Below are the code and all the weights of a small trained network. Each question names an input and a target symbol and asks about switching units off, where a switched-off unit gives its printed mean instead of its output.

import numpy as np


def w(rows, s, z=0):
    codes = np.array(rows[::2]) - 128.0
    scale = np.full(codes.shape[1], s)
    scale[-1] = z or s
    return codes * scale


def f(y):
    return y / 2 * (1 + np.tanh(0.7978845608 * (y + 0.044715 * y**3)))


def softmax(a):
    e = np.exp(a - a.max(-1, keepdims=True))
    return e / e.sum(-1, keepdims=True)


def log_softmax(a):
    a = a - a.max(-1, keepdims=True)
    return a - np.log(np.exp(a).sum(-1, keepdims=True))


def net(x, mask):
    ids = ['ΓΠαβεηλτψ'.index(c) for c in x.split()]
    T = len(ids)
    res = E[ids] + P[:T]
    u = 0
    for l in range(2):
        r = res
        for j in range(3):
            rows = slice(2 * j, 2 * j + 2)
            q, k, v = (r @ M[l][rows].T for M in (Q, K, V))
            z = softmax(np.where(np.tri(T) > 0, q @ k.T / 2**0.5, -1e9)) @ v
            o = O[l][rows]
            res = res + np.where(mask[u + j], z, o[:, -1]) @ o[:, :-1]
        u += 3
        y = f(res @ A[l][:, :-1].T + A[l][:, -1])
        res = res + np.where(mask[u : u + 8], y, B[l][:, -1]) @ B[l][:, :-1]
        u += 8
    return log_softmax(res[-1] @ U[:, :-1].T + U[:, -1])


Q, K, V, O, A, B = {}, {}, {}, {}, {}, {}
E = w([
[106,51,146,113,84,85,56,156],'Γ',
[183,11,179,138,123,129,161,172],'Π',
[63,102,160,142,191,152,45,163],'α',
[129,88,74,179,109,64,204,129],'β',
[48,118,157,160,125,74,148,123],'ε',
[36,168,91,122,66,119,224,77],'η',
[96,107,171,128,191,127,179,147],'λ',
[153,94,162,170,178,82,129,112],'τ',
[5,145,157,114,28,116,80,165],'ψ',
],0.021)
P = w([
[65,27,162,204,203,116,133,62],'0',
[152,73,57,134,104,225,166,74],'1',
[138,78,118,111,107,174,156,23],'2',
[167,127,151,82,95,141,175,1],'3',
[110,79,80,177,231,101,95,158],'4',
[121,133,74,117,203,98,104,94],'5',
[65,63,67,98,241,74,96,97],'6',
[114,78,112,90,164,106,122,101],'7',
[109,69,68,96,170,97,99,116],'8',
[135,109,68,115,148,121,112,139],'9',
],0.0069)
Q[0] = w([
[82,182,139,222,69,83,124,149],'0.h1',
[230,56,130,135,161,221,3,136],'0.h1',
[121,135,80,124,158,157,154,137],'0.h2',
[181,200,190,176,94,103,142,223],'0.h2',
[178,224,70,197,158,91,62,241],'0.h3',
[69,89,165,157,121,119,113,153],'0.h3',
],0.0065)
K[0] = w([
[111,1,113,165,175,171,157,188],'0.h1',
[177,117,163,237,131,144,79,115],'0.h1',
[101,61,163,49,59,160,72,128],'0.h2',
[62,74,21,162,79,195,105,145],'0.h2',
[198,75,128,104,78,210,112,141],'0.h3',
[140,193,93,106,121,52,167,114],'0.h3',
],0.0057)
V[0] = w([
[166,191,94,160,128,154,100,76],'0.h1',
[159,136,134,219,121,134,94,186],'0.h1',
[135,100,53,102,78,117,105,181],'0.h2',
[90,130,109,154,94,20,55,75],'0.h2',
[49,124,74,155,174,163,175,106],'0.h3',
[188,54,1,131,159,58,76,121],'0.h3',
],0.0076)
O[0] = w([
[83,210,65,223,184,124,76,61,30],'0.h1',
[89,73,225,150,113,129,145,134,96],'0.h1',
[110,35,74,117,12,166,102,111,100],'0.h2',
[2,135,87,138,122,59,73,49,197],'0.h2',
[107,100,98,139,105,241,193,72,254],'0.h3',
[139,97,115,231,163,117,170,94,168],'0.h3',
],0.0061,0.0068)
A[0] = w([
[62,71,88,228,109,159,191,174,90],'0.n1',
[97,72,75,133,98,176,7,66,140],'0.n2',
[167,139,3,103,114,87,214,112,163],'0.n3',
[152,120,131,138,109,101,164,161,98],'0.n4',
[126,86,21,58,173,104,178,146,65],'0.n5',
[107,254,63,133,151,199,142,85,5],'0.n6',
[183,195,185,171,176,87,120,183,124],'0.n7',
[144,77,81,158,204,123,148,125,93],'0.n8',
],0.0066,0.002)
B[0] = w([
[113,186,124,83,107,124,88,118,255],'0.n1',
[76,132,202,194,62,143,137,82,174],'0.n2',
[141,107,190,164,97,227,100,88,221],'0.n3',
[86,234,169,126,132,137,156,132,141],'0.n4',
[73,149,189,188,147,174,100,217,191],'0.n5',
[184,3,117,122,153,104,84,148,143],'0.n6',
[95,19,145,181,144,149,93,83,122],'0.n7',
[157,150,161,164,77,98,129,190,195],'0.n8',
],0.007,0.0087)
Q[1] = w([
[117,176,148,121,124,102,86,223],'1.h1',
[130,162,254,95,72,130,172,134],'1.h1',
[84,68,153,128,107,143,71,185],'1.h2',
[138,110,22,125,140,101,147,150],'1.h2',
[101,105,60,158,115,78,142,194],'1.h3',
[145,144,207,110,86,103,198,49],'1.h3',
],0.0069)
K[1] = w([
[165,150,115,143,125,208,52,169],'1.h1',
[91,133,93,192,151,73,165,148],'1.h1',
[101,190,3,137,145,136,95,199],'1.h2',
[197,112,162,219,106,175,184,130],'1.h2',
[150,127,12,28,160,231,94,78],'1.h3',
[108,83,222,176,176,121,91,144],'1.h3',
],0.0062)
V[1] = w([
[76,116,150,52,147,91,159,63],'1.h1',
[176,114,81,84,85,168,116,108],'1.h1',
[188,116,139,112,167,155,241,93],'1.h2',
[116,83,187,147,162,113,94,206],'1.h2',
[77,254,129,133,90,157,160,233],'1.h3',
[59,132,139,139,187,170,99,139],'1.h3',
],0.009)
O[1] = w([
[65,123,2,118,94,89,141,106,217],'1.h1',
[86,53,143,131,57,233,66,158,5],'1.h1',
[38,103,93,193,211,135,106,222,3],'1.h2',
[161,109,187,77,153,110,75,153,194],'1.h2',
[49,183,173,79,168,103,216,57,74],'1.h3',
[75,121,185,95,228,143,49,19,219],'1.h3',
],0.0074,0.0067)
A[1] = w([
[174,80,142,209,187,90,98,95,189],'1.n1',
[88,156,121,179,70,128,155,170,74],'1.n2',
[207,156,90,151,91,135,159,133,66],'1.n3',
[143,67,93,20,144,143,120,109,122],'1.n4',
[119,16,98,165,96,106,254,89,253],'1.n5',
[122,137,64,187,141,116,113,161,30],'1.n6',
[82,185,66,129,137,102,155,128,55],'1.n7',
[87,243,192,38,38,162,146,171,191],'1.n8',
],0.008,0.0041)
B[1] = w([
[226,149,92,197,72,178,107,137,196],'1.n1',
[90,23,157,72,174,74,157,160,145],'1.n2',
[37,78,161,113,138,45,127,99,133],'1.n3',
[109,66,67,109,146,145,118,98,170],'1.n4',
[127,254,146,104,71,125,112,254,251],'1.n5',
[138,191,136,118,70,134,222,182,127],'1.n6',
[119,156,244,101,135,153,50,194,144],'1.n7',
[167,104,33,113,197,135,247,66,193],'1.n8',
],0.0066,0.012)
U = w([
[107,68,120,144,44,60,49,111,1],'Γ',
[166,99,141,78,113,156,131,181,178],'Π',
[147,115,200,128,156,169,56,45,190],'α',
[103,176,254,222,59,136,180,87,170],'β',
[63,199,58,114,150,33,58,155,173],'ε',
[90,148,62,133,106,243,70,126,86],'η',
[133,164,93,99,251,163,128,154,189],'λ',
[175,168,39,189,155,78,75,105,133],'τ',
[137,139,146,93,105,102,148,89,53],'ψ',
],0.0066,0.0039)

Each question gives the input, a string of symbols that net reads in full, and the target symbol t.
The units are the heads (2 rows each of Q, K, V and O) and the neurons (one row each of A and B). Each row of codes is followed by its name. A weight is (code - 128) times the scale printed after its matrix; where a second scale follows, it is the last column's (O, A, B and U).
mask holds one flag per unit, layer by layer, with each layer's heads first. A switched-off unit (its flag False) gives its mean, the last column of its rows in O or B, instead of its output. The means were averaged over made-up inputs and are rounded, as every weight is.
A unit's drop is (log p(t) with every unit on - log p(t) with that unit switched off) / (log p(t) with every unit on - log p(t) with every unit switched off).
The circuit of an input: a set's keep is (log p(t) with only the set's units on - log p(t) with every unit switched off) / (log p(t) with every unit on - log p(t) with every unit switched off). Starting from the 12 units with the biggest drops (on a tie, the unit counted first), units are removed one at a time, each time the one whose removal leaves the highest keep (on an exact tie, the one counted first), for as long as the keep stays at least 0.8.
circuit, biggest first: the units of the circuit, biggest drop first
most important unit: the unit with the biggest drop
top k neurons: the k neurons with the biggest drops, biggest first
k most important neurons of layer l: the k neurons of layer l with the biggest drops, biggest first
which heads matter: for each layer, one digit per head in row order, 1 if its drop is at least 0.15 and else 0, layers parted by /
input ε α ψ, target ε: which heads matter : 010 / 100
input β Π α, target β: circuit, biggest first : (0.n2)
input β ε β τ Γ Γ ψ ψ η ψ, target ψ: circuit, biggest first : (1.n8 1.h2)
input β β α ψ Π, target β: which heads matter : 001 / 111
input Π β Π β, target Π: circuit, biggest first : (1.h3 0.h2)
input Π ψ Π ε, target Π: circuit, biggest first : (1.h3 0.h3 0.h1)
input λ Π η, target λ: circuit, biggest first : (0.h2 1.h2)
input ε β β, target ε: circuit, biggest first : (1.n5 1.h2)
input ψ λ Π, target ψ: 2 most important neurons of layer 0 : (0.n4 0.n6)
input η ε Π, target η: which heads matter : 001 / 110
input β Π ψ Γ, target β: top 2 neurons : (0.n2 1.n5)
input Γ α Π, target Γ: circuit, biggest first : (1.h3 1.n3 0.n5 0.h3)
input Γ ψ ψ, target Γ: circuit, biggest first : (0.h2 0.n5)
input ε Π ε, target ε: which heads matter : 000 / 100
input τ λ β Π, target τ: top 3 neurons : (1.n1 0.n7 0.n3)
input β Π λ, target λ: circuit, biggest first : (1.h2)
input α τ β, target α: circuit, biggest first : (1.h3 0.n3)
input ε β α λ, target ε: top 2 neurons : (0.n3 0.n5)
input Π ψ ε λ, target Π: circuit, biggest first : (1.h3 0.h3)
input ψ ψ Π ψ η, target ψ: most important unit : 1.h2
input ε η Γ Γ, target ε: top 3 neurons : (1.n5 0.n3 0.n2)
input α Π Π Π α α, target Π: circuit, biggest first : (1.h3 0.h2 1.h2)
input ψ β α, target ψ: top 3 neurons : (0.n3 1.n8 0.n5)
input ψ Π η ε, target ε: 2 most important neurons of layer 1 : (1.n5 1.n1)
